Below are the code and all the weights of a small trained network. Each question names an input and a class and asks about switching units off, where a switched-off unit gives its printed mean instead of its output.

import numpy as np


def w(rows, s, z=0):
    codes = np.array(rows[::2]) - 128.0
    scale = np.full(codes.shape[1], s)
    scale[-1] = z or s
    return codes * scale


def norm(h):
    return h / np.sqrt((h * h).mean(-1, keepdims=True) + 1e-5)


def f(y):
    return np.maximum(y, 0)


def log_softmax(a):
    a = a - a.max(-1, keepdims=True)
    return a - np.log(np.exp(a).sum(-1, keepdims=True))


def net(x, mask):
    res = np.array(x, float).reshape(1, 2) / 4 @ E
    u = 0
    for l in range(4):
        y = f(norm(res) @ A[l][:, :-1].T + A[l][:, -1])
        res = res + np.where(mask[u : u + 3], y, B[l][:, -1]) @ B[l][:, :-1]
        u += 3
    return log_softmax(norm(res)[-1] @ U[:, :-1].T + U[:, -1])


A, B = {}, {}
E = w([
[102,217,210],'x0',
[208,12,149],'x1',
],0.0011)
A[0] = w([
[124,96,75,252],'L0N0',
[89,37,254,144],'L0N1',
[77,205,152,150],'L0N2',
],0.0068,0.0026)
B[0] = w([
[116,3,171,224],'L0N0',
[214,217,66,221],'L0N1',
[79,152,173,252],'L0N2',
],0.0045,0.0039)
A[1] = w([
[212,154,187,49],'L1N0',
[254,93,62,152],'L1N1',
[86,61,111,6],'L1N2',
],0.0059,0.0014)
B[1] = w([
[119,66,2,172],'L1N0',
[31,124,161,253],'L1N1',
[76,23,165,173],'L1N2',
],0.0052,0.0034)
A[2] = w([
[57,40,1,128],'L2N0',
[123,61,84,77],'L2N1',
[32,115,180,254],'L2N2',
],0.007,0.0013)
B[2] = w([
[40,229,160,227],'L2N0',
[54,192,79,174],'L2N1',
[254,155,134,254],'L2N2',
],0.0065,0.0061)
A[3] = w([
[139,106,112,35],'L3N0',
[40,254,123,243],'L3N1',
[45,134,127,254],'L3N2',
],0.0053,0.001)
B[3] = w([
[154,141,39,128],'L3N0',
[137,35,65,254],'L3N1',
[198,116,254,181],'L3N2',
],0.0051,0.0069)
U = w([
[155,96,123,1],'0',
[230,182,170,192],'1',
[158,128,8,117],'2',
[43,177,113,129],'3',
[114,60,220,187],'4',
],0.017,0.0073)

Each question gives the input, the list of numbers given to net, and the class t.
The units are the neurons (one row each of A and B). Each row of codes is followed by its name. A weight is (code - 128) times the scale printed after its matrix; where a second scale follows, it is the last column's (A, B and U).
mask holds one flag per neuron, layer by layer. A switched-off neuron (its flag False) gives its mean, the last column of its row in B, instead of its output. The means were averaged over made-up inputs and are rounded, as every weight is.
A unit's drop is (log p(t) with every unit on - log p(t) with that unit switched off) / (log p(t) with every unit on - log p(t) with every unit switched off).
The circuit of an input: a set's keep is (log p(t) with only the set's units on - log p(t) with every unit switched off) / (log p(t) with every unit on - log p(t) with every unit switched off). Starting from all 12 units, units are removed one at a time, each time the one whose removal leaves the highest keep (on an exact tie, the one counted first), for as long as the keep stays at least 0.8.
units of the circuit, in order: the units of the circuit, biggest drop first
top k neurons: the k neurons with the biggest drops, biggest first
drop when u is switched off: that unit's drop, to one decimal
input [1,5], class 3: units of the circuit, in order : (L1N0 L2N0)
input [-4,-6], class 1: units of the circuit, in order : (L2N2)
input [0,7], class 3: top 2 neurons : (L2N0 L0N1)
input [1,7], class 3: top 2 neurons : (L1N0 L2N0)
input [6,8], class 2: top 3 neurons : (L0N1 L0N0 L1N2)
input [2,2], class 2: top 2 neurons : (L0N1 L0N0)
input [-3,-4], class 4: top 3 neurons : (L0N0 L1N2 L0N1)
input [-2,6], class 3: top 3 neurons : (L0N1 L2N0 L2N1)
input [4,4], class 2: top 3 neurons : (L0N1 L0N0 L2N2)
input [1,8], class 3: top 2 neurons : (L1N0 L2N0)
input [6,6], class 2: top 2 neurons : (L0N1 L0N0)
input [4,1], class 2: top 2 neurons : (L0N0 L2N2)
input [6,7], class 2: top 3 neurons : (L0N1 L0N0 L2N2)
input [-3,7], class 3: top 2 neurons : (L0N1 L2N0)
input [-2,-6], class 1: top neuron : (L3N1)
input [2,8], class 3: top 3 neurons : (L1N0 L2N0 L1N1)
input [0,2], class 3: drop when L2N0 is switched off : 0.6
input [-7,-5], class 4: drop when L0N0 is switched off : 0.1
input [0,3], class 3: drop when L1N0 is switched off : 0.5
input [-7,-4], class 4: drop when L2N2 is switched off : 0.0
input [-7,4], class 4: top neuron : (L3N2)
